Below are the code and all the weights of a small trained network. Each question names an input and a target symbol and asks about switching units off, where a switched-off unit gives its printed mean instead of its output.

import numpy as np


def w(rows, s, z=0):
    codes = np.array(rows[::2]) - 128.0
    scale = np.full(codes.shape[1], s)
    scale[-1] = z or s
    return codes * scale


def f(y):
    return y / 2 * (1 + np.tanh(0.7978845608 * (y + 0.044715 * y**3)))


def softmax(a):
    e = np.exp(a - a.max(-1, keepdims=True))
    return e / e.sum(-1, keepdims=True)


def log_softmax(a):
    a = a - a.max(-1, keepdims=True)
    return a - np.log(np.exp(a).sum(-1, keepdims=True))


def net(x, mask):
    ids = ['ΓΦΩαζητ'.index(c) for c in x.split()]
    T = len(ids)
    res = E[ids] + P[:T]
    u = 0
    for l in range(3):
        q, k, v = (res @ M[l].T for M in (Q, K, V))
        z = softmax(np.where(np.tri(T) > 0, q @ k.T / 2**0.5, -1e9)) @ v
        res = res + np.where(mask[u], z, O[l][:, -1]) @ O[l][:, :-1]
        u += 1
        y = f(res @ A[l][:, :-1].T + A[l][:, -1])
        res = res + np.where(mask[u : u + 8], y, B[l][:, -1]) @ B[l][:, :-1]
        u += 8
    return log_softmax(res[-1] @ U[:, :-1].T + U[:, -1])


Q, K, V, O, A, B = {}, {}, {}, {}, {}, {}
E = w([
[110,91,8,146,111,122,124,104,114,44,169],'Γ',
[103,177,155,158,143,101,132,85,118,137,222],'Φ',
[220,66,32,97,141,76,117,144,207,147,155],'Ω',
[103,43,100,41,183,44,120,143,71,218,142],'α',
[117,134,117,106,113,122,116,177,148,157,183],'ζ',
[130,55,204,113,143,142,109,183,68,33,107],'η',
[154,130,155,97,144,246,135,138,125,159,103],'τ',
],0.013)
P = w([
[168,215,99,53,171,190,67,83,165,89,171],'0',
[133,109,179,184,178,163,47,91,165,187,216],'1',
[39,92,211,65,104,169,184,105,235,100,203],'2',
[136,161,74,72,203,169,122,195,94,115,168],'3',
[174,87,179,189,165,122,55,42,159,154,133],'4',
[66,87,175,90,41,130,181,83,201,94,167],'5',
[155,118,70,100,198,135,144,184,75,107,112],'6',
[158,90,162,201,112,121,57,91,134,183,79],'7',
[82,107,158,104,2,92,185,91,175,113,109],'8',
[186,79,60,144,179,101,163,184,75,95,49],'9',
[157,68,128,219,64,114,59,126,106,197,19],'10',
[101,125,147,149,23,26,204,91,213,99,73],'11',
[184,64,71,154,129,136,155,224,55,109,125],'12',
],0.0076)
Q[0] = w([
[159,12,134,136,170,67,3,140,82,121,150],'L0H0',
[62,150,104,113,74,9,193,107,192,155,157],'L0H0',
],0.006)
K[0] = w([
[114,7,120,94,97,74,56,173,120,100,76],'L0H0',
[74,148,43,147,158,1,157,92,135,143,198],'L0H0',
],0.0083)
V[0] = w([
[97,177,131,183,42,83,200,97,167,192,128],'L0H0',
[163,113,125,170,124,72,121,252,21,26,28],'L0H0',
],0.0035)
O[0] = w([
[144,120,83,150,89,89,217,67,106,130,36,5],'L0H0',
[72,204,88,139,125,73,91,185,181,116,3,34],'L0H0',
],0.0066,0.0023)
A[0] = w([
[37,97,235,115,176,160,96,132,99,71,89,209],'L0N0',
[35,191,199,134,64,8,187,133,141,90,144,250],'L0N1',
[175,82,161,171,178,75,145,76,2,215,158,148],'L0N2',
[116,11,147,112,104,111,104,105,248,232,180,164],'L0N3',
[162,177,173,187,18,132,148,37,181,92,118,192],'L0N4',
[116,163,222,233,145,206,50,103,183,237,80,221],'L0N5',
[210,45,11,106,223,96,81,127,229,156,132,250],'L0N6',
[134,152,137,158,134,191,58,71,170,50,161,141],'L0N7',
],0.0054,0.0023)
B[0] = w([
[168,105,173,118,55,103,113,161,154,79,195,233],'L0N0',
[75,31,48,102,68,119,100,109,144,26,170,207],'L0N1',
[133,89,134,173,182,98,133,86,85,189,168,237],'L0N2',
[117,167,184,149,15,112,173,96,114,187,147,254],'L0N3',
[87,96,75,115,69,102,60,27,131,90,70,182],'L0N4',
[117,79,201,131,120,144,55,43,172,119,81,206],'L0N5',
[105,105,102,62,2,170,88,132,129,198,137,232],'L0N6',
[97,176,120,94,84,106,48,118,31,181,177,193],'L0N7',
],0.0057,0.004)
Q[1] = w([
[144,170,117,93,208,158,254,195,125,85,126],'L1H0',
[122,154,36,99,201,154,150,142,133,152,114],'L1H0',
],0.007)
K[1] = w([
[136,209,195,96,172,223,119,87,154,114,206],'L1H0',
[108,202,126,118,156,139,128,102,155,181,254],'L1H0',
],0.008)
V[1] = w([
[149,73,246,76,153,42,92,170,3,54,133],'L1H0',
[167,148,179,83,112,50,138,187,173,244,108],'L1H0',
],0.0045)
O[1] = w([
[113,27,114,155,161,66,144,196,241,167,173,254],'L1H0',
[213,127,212,197,2,61,142,141,147,220,64,148],'L1H0',
],0.0058,0.0062)
A[1] = w([
[131,44,80,168,163,60,61,76,22,163,107,128],'L1N0',
[92,150,2,67,65,137,164,125,125,153,178,159],'L1N1',
[157,170,28,76,167,207,191,85,69,70,145,96],'L1N2',
[220,87,128,152,141,168,128,85,127,210,161,183],'L1N3',
[168,152,197,128,116,37,19,204,58,169,126,138],'L1N4',
[45,44,97,73,68,131,228,157,106,134,164,202],'L1N5',
[249,108,119,35,79,206,131,219,159,151,47,255],'L1N6',
[110,61,140,74,160,149,223,192,178,36,156,179],'L1N7',
],0.0052,0.0022)
B[1] = w([
[113,180,105,127,208,112,134,169,113,223,152,195],'L1N0',
[153,132,180,49,127,104,99,136,195,119,217,197],'L1N1',
[141,58,247,200,131,25,158,106,177,143,93,141],'L1N2',
[193,75,143,127,178,181,120,161,120,180,111,230],'L1N3',
[97,207,129,163,98,164,130,44,183,153,186,213],'L1N4',
[123,114,124,94,109,62,195,73,163,165,171,253],'L1N5',
[212,81,33,101,219,141,139,139,225,151,179,209],'L1N6',
[159,163,84,183,137,158,196,1,130,161,180,218],'L1N7',
],0.0057,0.0064)
Q[2] = w([
[151,145,156,182,87,140,112,52,155,167,125],'L2H0',
[137,254,116,155,170,176,53,188,86,140,78],'L2H0',
],0.0091)
K[2] = w([
[120,128,73,98,111,55,132,127,163,190,78],'L2H0',
[130,163,177,39,101,119,85,138,142,165,254],'L2H0',
],0.0063)
V[2] = w([
[154,158,128,210,99,152,122,127,160,24,155],'L2H0',
[2,197,138,174,136,49,135,99,81,128,169],'L2H0',
],0.0056)
O[2] = w([
[254,84,80,156,113,64,78,24,63,115,179,52],'L2H0',
[117,196,151,166,81,65,79,131,89,164,199,3],'L2H0',
],0.0084,0.0048)
A[2] = w([
[155,96,62,164,155,132,170,115,80,153,187,149],'L2N0',
[98,191,111,80,51,149,59,122,60,59,109,17],'L2N1',
[80,183,148,109,91,125,97,55,12,53,102,26],'L2N2',
[134,86,107,91,254,184,90,194,129,114,123,212],'L2N3',
[100,197,177,152,125,195,115,152,80,175,112,128],'L2N4',
[148,103,155,224,212,136,139,167,133,177,136,102],'L2N5',
[159,174,85,106,149,117,25,138,140,126,140,251],'L2N6',
[131,213,140,129,134,151,98,133,60,54,74,4],'L2N7',
],0.0068,0.0019)
B[2] = w([
[146,173,85,90,153,106,177,116,111,90,121,248],'L2N0',
[230,118,129,130,107,101,217,96,64,67,130,124],'L2N1',
[104,187,107,149,63,220,90,27,105,129,125,128],'L2N2',
[93,162,97,137,101,77,98,191,99,146,182,253],'L2N3',
[169,193,116,1,140,102,108,157,78,64,133,178],'L2N4',
[202,131,171,130,108,99,179,178,126,121,84,236],'L2N5',
[68,118,118,125,130,180,100,107,192,161,79,164],'L2N6',
[156,160,241,192,56,45,179,231,144,56,65,121],'L2N7',
],0.0084,0.0067)
U = w([
[3,149,69,102,162,156,49,142,156,134,168,201],'Γ',
[237,125,92,120,168,92,179,154,85,111,155,155],'Φ',
[115,88,156,136,185,230,208,76,173,143,75,172],'Ω',
[109,172,189,115,76,107,167,161,186,99,112,54],'α',
[164,133,137,151,64,163,137,127,120,131,124,92],'ζ',
[106,32,195,215,106,82,82,164,153,164,129,137],'η',
[146,60,159,104,132,145,107,140,96,120,129,1],'τ',
],0.0063,0.003)

Each question gives the input, a string of symbols that net reads in full, and the target symbol t.
The units are the heads (2 rows each of Q, K, V and O) and the neurons (one row each of A and B). Each row of codes is followed by its name. A weight is (code - 128) times the scale printed after its matrix; where a second scale follows, it is the last column's (O, A, B and U).
mask holds one flag per unit, layer by layer, with each layer's heads first. A switched-off unit (its flag False) gives its mean, the last column of its rows in O or B, instead of its output. The means were averaged over made-up inputs and are rounded, as every weight is.
A unit's drop is (log p(t) with every unit on - log p(t) with that unit switched off) / (log p(t) with every unit on - log p(t) with every unit switched off).
The circuit of an input: a set's keep is (log p(t) with only the set's units on - log p(t) with every unit switched off) / (log p(t) with every unit on - log p(t) with every unit switched off). Starting from the 12 units with the biggest drops (on a tie, the unit counted first), units are removed one at a time, each time the one whose removal leaves the highest keep (on an exact tie, the one counted first), for as long as the keep stays at least 0.8.
units of the circuit, in order: the units of the circuit, biggest drop first
unit that matters most: the unit with the biggest drop
top k neurons: the k neurons with the biggest drops, biggest first
top k neurons in layer l: the k neurons of layer l with the biggest drops, biggest first
input τ ζ Φ, target Ω: units of the circuit, in order : [L2H0 L0H0 L2N3]
input α τ η, target Ω: unit that matters most : L1N7
input ζ Φ α Φ τ Φ ζ Φ Φ Γ Φ Φ, target Γ: units of the circuit, in order : [L1H0 L2N5]
input τ τ Γ α Φ Φ α ζ ζ ζ ζ Φ η, target Γ: units of the circuit, in order : [L0H0 L2N3]
input Φ α Φ Γ η Φ Γ ζ, target Γ: units of the circuit, in order : [L1H0 L2N5]
input Φ η Φ Γ Φ Φ α, target Γ: units of the circuit, in order : [L0H0 L0N6 L2N5]
input η ζ Φ Φ η Φ τ Φ τ τ Ω Φ, target Ω: units of the circuit, in order : [L2H0 L2N3]
input Φ Φ Φ α η η Φ η η Φ α Φ τ, target Γ: units of the circuit, in order : [L0H0 L2N3 L0N3]
input Φ Φ α Φ Φ Φ Φ Ω, target Ω: units of the circuit, in order : [L1H0 L2H0 L0N6 L1N6]
input α α η Φ Φ α Φ τ, target α: top 2 neurons : [L1N5 L2N4]
input α ζ Ω η Φ η, target Φ: top 2 neurons in layer 1 : [L1N7 L1N4]
input η Φ Φ Φ η, target η: units of the circuit, in order : [L0H0 L1H0 L2N0 L0N0]
input τ η ζ Ω Φ α, target η: top 4 neurons in layer 0 : [L0N6 L0N3 L0N0 L0N7]
input η α Φ α Φ Γ τ, target Γ: top 3 neurons : [L2N3 L2N6 L1N5]
input Φ η η ζ η Φ Φ η η, target Φ: top 2 neurons : [L1N7 L0N0]
input Φ η η Φ τ, target η: top neuron : [L2N3]
input τ η τ Φ ζ, target η: top 2 neurons in layer 2 : [L2N0 L2N4]
input τ Φ Φ Ω Φ Φ, target ζ: top 3 neurons in layer 0 : [L0N6 L0N7 L0N4]
input τ Φ τ Γ Φ Φ α Φ Φ Ω, target Γ: top 2 neurons : [L0N6 L2N6]
input τ η τ α Φ η η η η ζ, target Γ: top neuron in layer 2 : [L2N6]
input Φ α τ τ Φ η η Φ Φ α α τ τ, target Φ: top 2 neurons : [L1N6 L2N3]
input α Φ Φ, target η: top 2 neurons in layer 0 : [L0N6 L0N3]
input ζ η Φ τ τ η τ ζ η η τ α, target Ω: top 3 neurons : [L0N0 L1N4 L2N3]
input η ζ Φ Ω, target Γ: top 4 neurons : [L2N6 L0N6 L2N5 L1N6]
input Φ Φ Φ ζ Φ, target Φ: top 2 neurons in layer 2 : [L2N4 L2N5]
input τ η Φ Φ η Φ Φ Φ η Φ Ω Ω, target ζ: top 2 neurons in layer 1 : [L1N1 L1N4]
input Γ Φ Ω α Φ, target α: top 2 neurons in layer 1 : [L1N0 L1N1]
input Φ τ Φ τ Φ η Φ Φ Ω α, target Γ: top 2 neurons : [L0N0 L0N5]
input Φ τ α η α τ τ, target Φ: top 3 neurons in layer 1 : [L1N6 L1N4 L1N2]
input α η Φ Ω Φ Φ, target ζ: top 2 neurons : [L0N6 L0N4]
